Here is a tiny trained network, its code and every weight. The questions are about switching its units off for an input and a target symbol, where a switched-off unit gives its printed mean instead of its output.

import numpy as np


def w(rows, s, z=0):
    codes = np.array(rows[::2]) - 128.0
    scale = np.full(codes.shape[1], s)
    scale[-1] = z or s
    return codes * scale


def f(y):
    return y / 2 * (1 + np.tanh(0.7978845608 * (y + 0.044715 * y**3)))


def softmax(a):
    e = np.exp(a - a.max(-1, keepdims=True))
    return e / e.sum(-1, keepdims=True)


def log_softmax(a):
    a = a - a.max(-1, keepdims=True)
    return a - np.log(np.exp(a).sum(-1, keepdims=True))


def net(x, mask):
    ids = ['ΓΘΛΣαβδεζημξτω'.index(c) for c in x.split()]
    T = len(ids)
    res = E[ids] + P[:T]
    u = 0
    for l in range(2):
        r = res
        for j in range(2):
            rows = slice(3 * j, 3 * j + 3)
            q, k, v = (r @ M[l][rows].T for M in (Q, K, V))
            z = softmax(np.where(np.tri(T) > 0, q @ k.T / 3**0.5, -1e9)) @ v
            o = O[l][rows]
            res = res + np.where(mask[u + j], z, o[:, -1]) @ o[:, :-1]
        u += 2
        y = f(res @ A[l][:, :-1].T + A[l][:, -1])
        res = res + np.where(mask[u : u + 12], y, B[l][:, -1]) @ B[l][:, :-1]
        u += 12
    return log_softmax(res[-1] @ U[:, :-1].T + U[:, -1])


Q, K, V, O, A, B = {}, {}, {}, {}, {}, {}
E = w([
[118,152,118,129,73,114,107,14],'Γ',
[91,7,114,108,194,121,104,77],'Θ',
[150,97,138,23,78,108,61,133],'Λ',
[145,68,143,201,155,171,114,166],'Σ',
[162,89,157,123,149,125,77,216],'α',
[96,164,119,123,49,213,134,77],'β',
[205,66,120,110,116,141,204,114],'δ',
[95,149,112,183,200,149,67,123],'ε',
[135,130,98,17,178,115,93,117],'ζ',
[198,198,128,147,98,118,107,140],'η',
[90,126,118,101,121,188,130,69],'μ',
[163,120,25,158,171,114,141,89],'ξ',
[187,73,188,185,162,90,99,146],'τ',
[144,87,46,76,117,153,128,143],'ω',
],0.02)
P = w([
[15,155,174,160,79,2,204,247],'0',
[67,134,133,125,100,71,155,181],'1',
[116,112,98,108,94,120,105,138],'2',
[159,93,82,87,99,152,67,112],'3',
[185,69,50,58,104,182,37,83],'4',
[198,32,14,40,102,200,6,68],'5',
],0.0078)
Q[0] = w([
[126,82,59,76,152,183,81,68],'L0H0',
[232,58,39,172,102,212,65,147],'L0H0',
[194,128,168,146,156,109,151,67],'L0H0',
[192,28,1,109,32,129,34,126],'L0H1',
[172,141,71,234,108,182,66,114],'L0H1',
[181,157,165,170,165,58,186,67],'L0H1',
],0.0063)
K[0] = w([
[237,113,174,143,185,165,92,111],'L0H0',
[186,107,108,69,129,162,22,57],'L0H0',
[121,181,159,149,114,153,116,151],'L0H0',
[239,119,162,131,171,254,30,66],'L0H1',
[154,90,121,54,112,136,96,118],'L0H1',
[50,111,143,140,58,110,105,205],'L0H1',
],0.0077)
V[0] = w([
[166,88,109,125,109,104,76,68],'L0H0',
[192,184,255,91,178,84,80,48],'L0H0',
[108,159,143,131,158,137,186,114],'L0H0',
[54,47,108,94,64,140,172,67],'L0H1',
[248,228,136,107,168,102,205,109],'L0H1',
[120,135,114,247,93,131,40,120],'L0H1',
],0.0051)
O[0] = w([
[133,147,222,84,171,150,145,163,205],'L0H0',
[88,72,166,123,192,164,171,126,45],'L0H0',
[143,21,224,124,109,57,122,165,37],'L0H0',
[224,191,254,130,197,80,140,163,199],'L0H1',
[69,68,160,158,197,82,16,171,2],'L0H1',
[141,129,7,134,85,144,132,174,108],'L0H1',
],0.0065,0.0037)
A[0] = w([
[55,101,189,120,113,200,110,90,65],'L0N0',
[168,114,112,235,134,161,179,154,109],'L0N1',
[83,91,107,115,168,151,160,72,42],'L0N2',
[100,216,148,159,78,169,79,119,71],'L0N3',
[165,120,141,255,176,156,123,95,136],'L0N4',
[82,193,131,88,78,157,114,171,30],'L0N5',
[124,119,138,67,57,151,146,134,92],'L0N6',
[142,125,135,153,151,80,103,40,79],'L0N7',
[113,121,139,75,109,106,131,147,115],'L0N8',
[113,158,96,95,155,57,129,73,58],'L0N9',
[138,83,167,163,61,127,49,96,254],'L0N10',
[140,165,86,136,231,95,177,111,109],'L0N11',
],0.0086,0.006)
B[0] = w([
[143,111,84,210,214,131,100,125,125],'L0N0',
[118,50,153,57,47,85,74,100,149],'L0N1',
[125,136,119,139,137,139,190,159,124],'L0N2',
[147,106,98,169,217,91,197,103,148],'L0N3',
[110,72,86,49,128,118,159,33,144],'L0N4',
[162,53,94,206,106,91,124,113,135],'L0N5',
[161,111,85,169,91,85,71,105,176],'L0N6',
[135,142,105,108,191,75,158,165,132],'L0N7',
[127,87,139,176,84,100,100,139,148],'L0N8',
[148,91,145,76,108,83,99,149,134],'L0N9',
[169,148,90,134,254,71,123,92,254],'L0N10',
[130,106,61,107,88,95,178,126,148],'L0N11',
],0.0087,0.0055)
Q[1] = w([
[16,254,137,172,109,140,157,188],'L1H0',
[230,157,104,157,162,126,51,123],'L1H0',
[104,95,162,159,149,138,122,23],'L1H0',
[57,134,169,138,52,75,171,141],'L1H1',
[190,37,109,116,168,155,191,120],'L1H1',
[91,86,188,189,121,117,83,53],'L1H1',
],0.0062)
K[1] = w([
[46,86,202,158,40,18,143,100],'L1H0',
[171,94,113,48,165,216,132,114],'L1H0',
[168,135,71,77,92,123,132,209],'L1H0',
[3,135,173,223,93,34,138,161],'L1H1',
[174,179,109,157,153,168,43,126],'L1H1',
[72,166,91,94,103,73,167,241],'L1H1',
],0.0068)
V[1] = w([
[175,78,146,152,109,58,133,198],'L1H0',
[172,156,171,211,92,158,108,130],'L1H0',
[193,131,50,153,94,136,162,49],'L1H0',
[140,126,77,85,145,173,208,238],'L1H1',
[129,254,100,70,106,126,33,178],'L1H1',
[158,38,170,127,54,171,103,135],'L1H1',
],0.0089)
O[1] = w([
[158,157,126,103,206,254,73,129,196],'L1H0',
[105,221,45,39,143,73,69,88,36],'L1H0',
[87,149,185,185,114,115,62,165,254],'L1H0',
[213,147,77,136,220,115,186,237,118],'L1H1',
[59,203,107,113,147,130,222,210,142],'L1H1',
[158,184,111,234,184,136,101,40,113],'L1H1',
],0.0081,0.0062)
A[1] = w([
[8,79,60,171,208,81,109,68,161],'L1N0',
[52,130,94,121,90,218,62,133,99],'L1N1',
[204,117,67,84,162,76,151,123,135],'L1N2',
[215,198,121,124,41,144,135,129,144],'L1N3',
[167,83,114,177,141,50,133,155,232],'L1N4',
[162,199,178,134,60,172,120,195,125],'L1N5',
[149,86,85,130,129,231,145,148,110],'L1N6',
[198,121,106,63,114,73,126,172,3],'L1N7',
[104,248,127,116,33,110,119,165,111],'L1N8',
[98,92,186,206,134,67,113,166,105],'L1N9',
[127,143,143,72,169,72,131,101,32],'L1N10',
[104,197,254,124,212,146,90,159,94],'L1N11',
],0.0082,0.0054)
B[1] = w([
[88,97,63,90,144,89,124,142,182],'L1N0',
[63,147,100,134,125,184,148,213,151],'L1N1',
[179,146,156,69,91,115,128,128,217],'L1N2',
[87,219,119,71,134,107,86,142,175],'L1N3',
[123,232,94,180,136,75,172,125,253],'L1N4',
[160,156,152,124,79,128,162,49,170],'L1N5',
[169,74,79,204,49,253,143,153,214],'L1N6',
[142,108,175,189,73,120,113,109,148],'L1N7',
[93,101,77,84,187,137,164,142,159],'L1N8',
[158,142,185,126,119,140,72,200,153],'L1N9',
[176,74,94,127,85,210,149,131,121],'L1N10',
[87,58,245,136,128,35,125,115,173],'L1N11',
],0.0064,0.0068)
U = w([
[122,136,136,85,130,29,182,86,167],'Γ',
[94,159,94,221,147,131,99,82,111],'Θ',
[96,72,174,59,74,154,145,157,136],'Λ',
[99,215,151,138,245,83,179,135,149],'Σ',
[194,159,206,151,53,154,187,63,136],'α',
[61,66,80,118,199,111,119,174,120],'β',
[7,177,202,171,170,214,181,68,254],'δ',
[102,45,98,165,109,175,78,119,54],'ε',
[153,99,115,137,254,92,73,119,78],'ζ',
[124,140,200,187,175,158,81,248,127],'η',
[127,80,96,188,70,53,162,164,92],'μ',
[101,129,136,89,105,108,31,146,88],'ξ',
[116,58,159,155,203,130,237,126,148],'τ',
[153,144,33,69,155,167,150,112,141],'ω',
],0.0087,0.0066)

Each question gives the input, a string of symbols that net reads in full, and the target symbol t.
The units are the heads (3 rows each of Q, K, V and O) and the neurons (one row each of A and B). Each row of codes is followed by its name. A weight is (code - 128) times the scale printed after its matrix; where a second scale follows, it is the last column's (O, A, B and U).
mask holds one flag per unit, layer by layer, with each layer's heads first. A switched-off unit (its flag False) gives its mean, the last column of its rows in O or B, instead of its output. The means were averaged over made-up inputs and are rounded, as every weight is.
A unit's drop is (log p(t) with every unit on - log p(t) with that unit switched off) / (log p(t) with every unit on - log p(t) with every unit switched off).
The circuit of an input: a set's keep is (log p(t) with only the set's units on - log p(t) with every unit switched off) / (log p(t) with every unit on - log p(t) with every unit switched off). Starting from the 12 units with the biggest drops (on a tie, the unit counted first), units are removed one at a time, each time the one whose removal leaves the highest keep (on an exact tie, the one counted first), for as long as the keep stays at least 0.8.
units of the circuit, in order: the units of the circuit, biggest drop first
most important unit: the unit with the biggest drop
k most important neurons: the k neurons with the biggest drops, biggest first
top k neurons in layer l: the k neurons of layer l with the biggest drops, biggest first
which heads matter: for each layer, one digit per head in row order, 1 if its drop is at least 0.15 and else 0, layers parted by /
input α α α, target ω: most important unit => L1H0
input ζ ε ε η, target μ: units of the circuit, in order => [L0H1 L1H0]
input μ ξ ζ Θ, target τ: units of the circuit, in order => [L1H0 L0H1]
input ξ Σ Θ δ Θ Λ, target α: units of the circuit, in order => [L1H0 L0H1 L1N5]
input ω α δ δ, target ζ: which heads matter => 01 / 11
input ε Γ δ α α η, target ω: units of the circuit, in order => [L0H1 L1H1 L1N11 L0H0]
input τ Λ ξ Σ, target ε: which heads matter => 01 / 01
input Γ Γ Σ, target Λ: units of the circuit, in order => [L0N1 L1H1 L0N4]
input α α α Λ β, target Θ: top 3 neurons in layer 0 => [L0N3 L0N5 L0N0]
input Θ Θ Θ τ, target α: 2 most important neurons => [L0N4 L0N1]
input τ ξ δ, target η: which heads matter => 01 / 10
input ζ β ξ, target ξ: which heads matter => 00 / 11
input Σ Γ ε, target β: which heads matter => 00 / 00
input α ζ α Λ, target ω: which heads matter => 00 / 11
input Σ μ Λ Θ Θ μ, target α: units of the circuit, in order => [L0H1]
input Θ ε Θ Λ α α, target ω: which heads matter => 11 / 10
input ξ τ η ω Λ μ, target δ: which heads matter => 01 / 01
input ω ξ Γ δ α, target ζ: units of the circuit, in order => [L0N10 L0H1]
input α Λ α, target δ: which heads matter => 00 / 01
input τ β τ Σ, target ε: which heads matter => 00 / 01
input α β δ β β α, target ξ: which heads matter => 00 / 11
input α Γ Θ α Γ, target ω: units of the circuit, in order => [L1H0]
input α α Λ δ, target δ: top 2 neurons in layer 0 => [L0N6 L0N10]
input δ α ω δ τ, target ζ: which heads matter => 00 / 00
input ξ α ξ, target μ: units of the circuit, in order => [L1H0 L0N11]
input α τ ξ, target μ: which heads matter => 01 / 10
input τ α Θ Σ, target α: units of the circuit, in order => [L0H1 L1H1 L0N1 L1N0]
input ε α δ α Γ, target ω: most important unit => L1N10
input Θ β μ ξ, target Γ: which heads matter => 00 / 10
